Here is a tiny trained network, its code and every weight. The questions are about switching its units off for an input and a class, where a switched-off unit gives its printed mean instead of its output.

import numpy as np


def w(rows, s, z=0):
    codes = np.array(rows[::2]) - 128.0
    scale = np.full(codes.shape[1], s)
    scale[-1] = z or s
    return codes * scale


def norm(h):
    return h / np.sqrt((h * h).mean(-1, keepdims=True) + 1e-5)


def f(y):
    return np.maximum(y, 0)


def log_softmax(a):
    a = a - a.max(-1, keepdims=True)
    return a - np.log(np.exp(a).sum(-1, keepdims=True))


def net(x, mask):
    res = np.array(x, float).reshape(1, 6) / 4 @ E
    u = 0
    for l in range(2):
        y = f(norm(res) @ A[l][:, :-1].T + A[l][:, -1])
        res = res + np.where(mask[u : u + 14], y, B[l][:, -1]) @ B[l][:, :-1]
        u += 14
    return log_softmax(norm(res)[-1] @ U[:, :-1].T + U[:, -1])


A, B = {}, {}
E = w([
[143,82,194,203,135,53,2,229,53],'x0',
[128,3,129,185,118,140,108,143,91],'x1',
[26,109,253,25,168,123,106,138,95],'x2',
[156,115,195,138,79,199,193,241,226],'x3',
[193,99,186,105,4,138,60,115,96],'x4',
[51,98,196,182,45,47,170,95,80],'x5',
],0.0046)
A[0] = w([
[73,165,78,75,171,147,189,57,150,254],'0.n1',
[210,127,99,181,162,154,101,163,156,150],'0.n2',
[64,183,162,60,164,155,75,146,133,146],'0.n3',
[107,132,87,148,129,170,173,131,121,49],'0.n4',
[144,104,119,196,50,79,27,125,106,137],'0.n5',
[125,109,191,104,137,127,53,131,111,72],'0.n6',
[105,134,179,134,160,149,93,180,244,66],'0.n7',
[130,121,252,100,129,81,234,182,137,113],'0.n8',
[210,168,67,163,149,157,159,107,254,210],'0.n9',
[126,222,162,183,84,104,122,68,94,184],'0.n10',
[71,56,120,132,207,129,142,94,118,202],'0.n11',
[182,138,85,191,104,127,79,209,120,248],'0.n12',
[224,164,158,184,107,86,137,194,78,59],'0.n13',
[136,46,134,227,61,157,138,164,171,138],'0.n14',
],0.0069,0.0015)
B[0] = w([
[137,86,128,254,143,51,40,95,101,249],'0.n1',
[207,101,38,105,137,225,108,86,96,197],'0.n2',
[96,127,104,135,94,35,91,93,228,200],'0.n3',
[187,110,125,155,187,114,164,72,199,158],'0.n4',
[86,74,132,218,247,77,121,53,204,227],'0.n5',
[139,174,64,73,89,64,147,155,125,186],'0.n6',
[125,140,183,170,43,53,157,160,119,174],'0.n7',
[84,210,172,119,200,169,178,180,48,199],'0.n8',
[139,159,125,143,184,161,57,174,90,255],'0.n9',
[70,59,105,73,124,136,66,115,131,197],'0.n10',
[141,156,132,59,85,197,133,114,209,186],'0.n11',
[119,180,127,62,72,160,87,84,168,218],'0.n12',
[86,92,82,51,98,109,140,38,133,189],'0.n13',
[81,42,157,126,34,83,167,80,102,207],'0.n14',
],0.006,0.0064)
A[1] = w([
[14,131,204,70,142,86,170,92,151,128],'1.n1',
[67,131,80,169,170,154,157,74,154,158],'1.n2',
[90,132,73,116,167,164,167,152,148,147],'1.n3',
[149,248,185,99,179,96,111,168,161,182],'1.n4',
[73,160,137,222,188,127,83,165,123,151],'1.n5',
[78,84,184,147,101,129,200,113,29,80],'1.n6',
[119,203,110,165,94,177,179,134,254,241],'1.n7',
[99,81,105,131,113,114,98,97,230,116],'1.n8',
[89,85,248,121,66,132,144,162,97,86],'1.n9',
[152,196,167,166,199,83,193,157,142,85],'1.n10',
[162,3,114,153,99,139,201,82,163,254],'1.n11',
[131,120,53,157,154,77,100,63,148,208],'1.n12',
[113,74,162,100,163,81,64,98,64,105],'1.n13',
[121,101,113,162,138,54,155,3,104,141],'1.n14',
],0.0072,0.0022)
B[1] = w([
[181,119,68,169,164,152,130,157,106,218],'1.n1',
[133,105,145,33,99,136,86,108,134,189],'1.n2',
[175,166,156,98,81,133,16,76,136,141],'1.n3',
[118,67,228,140,172,20,92,117,115,176],'1.n4',
[137,95,212,95,83,176,189,121,99,180],'1.n5',
[141,175,15,153,155,253,193,108,82,166],'1.n6',
[99,59,177,149,140,123,126,175,77,165],'1.n7',
[94,149,150,209,177,97,59,71,221,204],'1.n8',
[166,121,14,63,113,193,216,134,137,176],'1.n9',
[83,119,239,199,243,183,95,113,85,148],'1.n10',
[32,179,226,128,207,109,108,63,85,192],'1.n11',
[127,149,97,94,33,130,93,103,218,254],'1.n12',
[67,139,116,208,62,179,110,39,158,199],'1.n13',
[81,108,155,52,64,16,140,78,194,238],'1.n14',
],0.005,0.0096)
U = w([
[98,130,242,168,219,140,145,142,103,146],'0',
[126,164,145,75,150,58,125,198,96,96],'1',
[84,118,78,103,114,190,242,121,65,132],'2',
[239,107,50,174,168,51,175,158,79,8],'3',
[247,170,57,136,177,241,64,126,133,133],'4',
[182,107,145,88,90,161,142,231,119,102],'5',
[84,111,129,141,107,54,57,47,198,153],'6',
[248,125,60,176,163,52,192,150,99,21],'7',
],0.014,0.015)

Each question gives the input, the list of numbers given to net, and the class t.
The units are the neurons (one row each of A and B). Each row of codes is followed by its name. A weight is (code - 128) times the scale printed after its matrix; where a second scale follows, it is the last column's (A, B and U).
mask holds one flag per neuron, layer by layer. A switched-off neuron (its flag False) gives its mean, the last column of its row in B, instead of its output. The means were averaged over made-up inputs and are rounded, as every weight is.
A unit's drop is (log p(t) with every unit on - log p(t) with that unit switched off) / (log p(t) with every unit on - log p(t) with every unit switched off).
The circuit of an input: a set's keep is (log p(t) with only the set's units on - log p(t) with every unit switched off) / (log p(t) with every unit on - log p(t) with every unit switched off). Starting from the 12 units with the biggest drops (on a tie, the unit counted first), units are removed one at a time, each time the one whose removal leaves the highest keep (on an exact tie, the one counted first), for as long as the keep stays at least 0.8.
circuit, biggest first: the units of the circuit, biggest drop first
k most important neurons: the k neurons with the biggest drops, biggest first
k most important neurons of layer l: the k neurons of layer l with the biggest drops, biggest first
drop when u is switched off: that unit's drop, to one decimal
input [2,1,8,8,-1,-7], class 0: circuit, biggest first : (0.n8)
input [7,-2,2,3,-6,-4], class 1: circuit, biggest first : (0.n5; 0.n1; 1.n13; 1.n12)
input [-7,3,1,-2,1,-7], class 4: 3 most important neurons : (0.n9; 0.n14; 0.n5)
input [3,2,-6,7,-6,-1], class 4: 4 most important neurons : (0.n2; 0.n9; 1.n14; 0.n5)
input [-4,-8,2,7,4,6], class 0: circuit, biggest first : (0.n8; 1.n12)
input [6,8,1,8,5,7], class 2: 3 most important neurons of layer 0 : (0.n8; 0.n1; 0.n3)
input [8,3,1,2,-5,7], class 2: 2 most important neurons of layer 1 : (1.n6; 1.n9)
input [-7,5,6,2,5,-2], class 2: 2 most important neurons : (0.n5; 0.n8)
input [-8,8,3,4,-7,6], class 0: 3 most important neurons : (0.n4; 1.n11; 0.n8)
input [-2,8,4,3,-4,-5], class 0: 2 most important neurons of layer 1 : (1.n12; 1.n14)
input [6,-6,7,3,-1,-6], class 1: 2 most important neurons of layer 0 : (0.n5; 0.n6)
input [-6,5,-4,8,4,-3], class 0: 2 most important neurons : (0.n14; 1.n11)
input [6,7,3,3,1,2], class 2: 3 most important neurons of layer 0 : (0.n8; 0.n1; 0.n3)
input [7,-5,-5,-3,-2,-7], class 4: circuit, biggest first : (0.n2)
input [8,-6,-4,6,-6,-4], class 4: 2 most important neurons : (0.n2; 1.n14)
input [-1,2,0,-3,-3,-7], class 4: drop when 0.n11 is switched off : 0.0
input [-2,6,-1,-2,0,-4], class 4: drop when 0.n2 is switched off : 0.1
input [-1,4,-1,4,-5,-2], class 0: drop when 1.n11 is switched off : 0.2
